Here is a tiny trained network, its code and every weight. The questions are about switching its units off for an input and a target symbol, where a switched-off unit gives its printed mean instead of its output.

import numpy as np


def w(rows, s, z=0):
    codes = np.array(rows[::2]) - 128.0
    scale = np.full(codes.shape[1], s)
    scale[-1] = z or s
    return codes * scale


def norm(h):
    return h / np.sqrt((h * h).mean(-1, keepdims=True) + 1e-5)


def f(y):
    return y / 2 * (1 + np.tanh(0.7978845608 * (y + 0.044715 * y**3)))


def softmax(a):
    e = np.exp(a - a.max(-1, keepdims=True))
    return e / e.sum(-1, keepdims=True)


def log_softmax(a):
    a = a - a.max(-1, keepdims=True)
    return a - np.log(np.exp(a).sum(-1, keepdims=True))


def net(x, mask):
    ids = ['αβγδεηθλξστφω'.index(c) for c in x.split()]
    T = len(ids)
    res = E[ids] + P[:T]
    q, k, v = (norm(res) @ M[0].T for M in (Q, K, V))
    z = softmax(np.where(np.tri(T) > 0, q @ k.T / 2**0.5, -1e9)) @ v
    res = res + np.where(mask[0], z, O[0][:, -1]) @ O[0][:, :-1]
    y = f(norm(res) @ A[0][:, :-1].T + A[0][:, -1])
    res = res + np.where(mask[1:13], y, B[0][:, -1]) @ B[0][:, :-1]
    return log_softmax(norm(res)[-1] @ U[:, :-1].T + U[:, -1])


Q, K, V, O, A, B = {}, {}, {}, {}, {}, {}
E = w([
[171,214,71,146,147,96],'α',
[179,141,84,129,149,221],'β',
[147,118,167,147,120,169],'γ',
[201,125,123,117,122,104],'δ',
[133,123,90,160,147,199],'ε',
[201,129,137,141,120,68],'η',
[179,119,90,123,120,169],'θ',
[92,8,92,128,141,141],'λ',
[138,175,212,53,88,165],'ξ',
[197,172,116,126,168,104],'σ',
[66,164,147,143,225,64],'τ',
[254,170,98,80,157,145],'φ',
[254,162,118,93,139,100],'ω',
],0.006)
P = w([
[144,217,99,3,158,145],'0',
[125,157,122,76,84,177],'1',
[153,154,178,122,99,126],'2',
[174,142,199,146,109,129],'3',
[173,144,199,172,114,134],'4',
[185,148,201,190,125,142],'5',
[197,164,215,208,140,147],'6',
],0.0034)
Q[0] = w([
[151,208,164,125,157,132],'H0',
[3,109,102,89,116,94],'H0',
],0.006)
K[0] = w([
[70,2,72,105,231,149],'H0',
[145,215,30,237,167,109],'H0',
],0.0036)
V[0] = w([
[169,41,4,181,143,107],'H0',
[224,173,144,138,106,169],'H0',
],0.0041)
O[0] = w([
[179,62,18,142,253,7,50],'H0',
[103,244,59,72,94,126,252],'H0',
],0.0042,0.0033)
A[0] = w([
[61,56,188,141,119,186,175],'N0',
[88,142,177,89,18,164,203],'N1',
[171,134,37,116,54,187,186],'N2',
[160,249,117,189,149,114,206],'N3',
[107,186,187,197,67,164,109],'N4',
[22,203,229,170,180,206,84],'N5',
[79,132,93,36,229,51,249],'N6',
[83,2,36,35,179,89,50],'N7',
[110,208,183,64,97,31,216],'N8',
[56,53,201,175,142,113,102],'N9',
[131,195,177,116,19,202,177],'N10',
[181,32,209,212,91,145,185],'N11',
],0.0043,0.0015)
B[0] = w([
[209,143,163,146,140,125,130],'N0',
[151,154,86,83,188,164,190],'N1',
[154,140,227,181,163,64,193],'N2',
[140,64,176,108,61,177,233],'N3',
[130,136,85,103,54,118,182],'N4',
[169,91,92,144,100,82,190],'N5',
[125,124,97,72,99,227,142],'N6',
[136,90,113,174,32,160,114],'N7',
[138,129,70,88,128,196,203],'N8',
[216,165,247,254,119,85,117],'N9',
[82,222,112,81,101,118,254],'N10',
[79,202,184,59,170,184,137],'N11',
],0.0038,0.0051)
U = w([
[146,226,98,16,110,220,247],'α',
[165,201,215,171,63,146,174],'β',
[142,87,213,181,209,134,176],'γ',
[100,107,99,143,165,131,10],'δ',
[89,106,92,129,149,105,40],'ε',
[108,85,103,115,133,92,26],'η',
[108,99,118,120,125,63,41],'θ',
[90,1,68,147,70,179,161],'λ',
[129,101,93,139,145,101,4],'ξ',
[119,97,82,123,146,88,4],'σ',
[101,106,104,175,159,146,27],'τ',
[174,91,115,180,126,115,99],'φ',
[115,109,93,124,154,96,8],'ω',
],0.0067,0.0028)

Each question gives the input, a string of symbols that net reads in full, and the target symbol t.
The units are the heads (2 rows each of Q, K, V and O) and the neurons (one row each of A and B). Each row of codes is followed by its name. A weight is (code - 128) times the scale printed after its matrix; where a second scale follows, it is the last column's (O, A, B and U).
mask holds one flag per unit, heads first, then neurons. A switched-off unit (its flag False) gives its mean, the last column of its rows in O or B, instead of its output. The means were averaged over made-up inputs and are rounded, as every weight is.
A unit's drop is (log p(t) with every unit on - log p(t) with that unit switched off) / (log p(t) with every unit on - log p(t) with every unit switched off).
The circuit of an input: a set's keep is (log p(t) with only the set's units on - log p(t) with every unit switched off) / (log p(t) with every unit on - log p(t) with every unit switched off). Starting from the 12 units with the biggest drops (on a tie, the unit counted first), units are removed one at a time, each time the one whose removal leaves the highest keep (on an exact tie, the one counted first), for as long as the keep stays at least 0.8.
circuit, biggest first: the units of the circuit, biggest drop first
most important unit: the unit with the biggest drop
top k neurons: the k neurons with the biggest drops, biggest first
drop when u is switched off: that unit's drop, to one decimal
input λ η τ, target γ: circuit, biggest first	[H0 N10]
input ξ γ φ φ ω λ, target β: circuit, biggest first	[N9]
input α ξ ω γ ξ λ, target α: circuit, biggest first	[H0 N1]
input σ ε ε, target β: circuit, biggest first	[N2 N8]
input λ τ β, target γ: circuit, biggest first	[H0 N10 N8 N4]
input θ ε ε, target β: circuit, biggest first	[N2 N8 H0 N1]
input φ σ λ τ ε σ, target γ: circuit, biggest first	[H0 N10]
input β σ γ ω λ, target β: top 2 neurons	[N9 N8]
input ε τ β τ, target β: top 2 neurons	[N9 N5]
input σ α θ τ τ, target β: drop when N10 is switched off	0.5
input τ η λ τ ε, target γ: drop when H0 is switched off	1.1
input λ τ ω θ ε θ, target γ: drop when N4 is switched off	0.1
input ε τ β λ, target γ: drop when N3 is switched off	0.1
input δ τ ω θ η θ λ, target γ: most important unit	N10
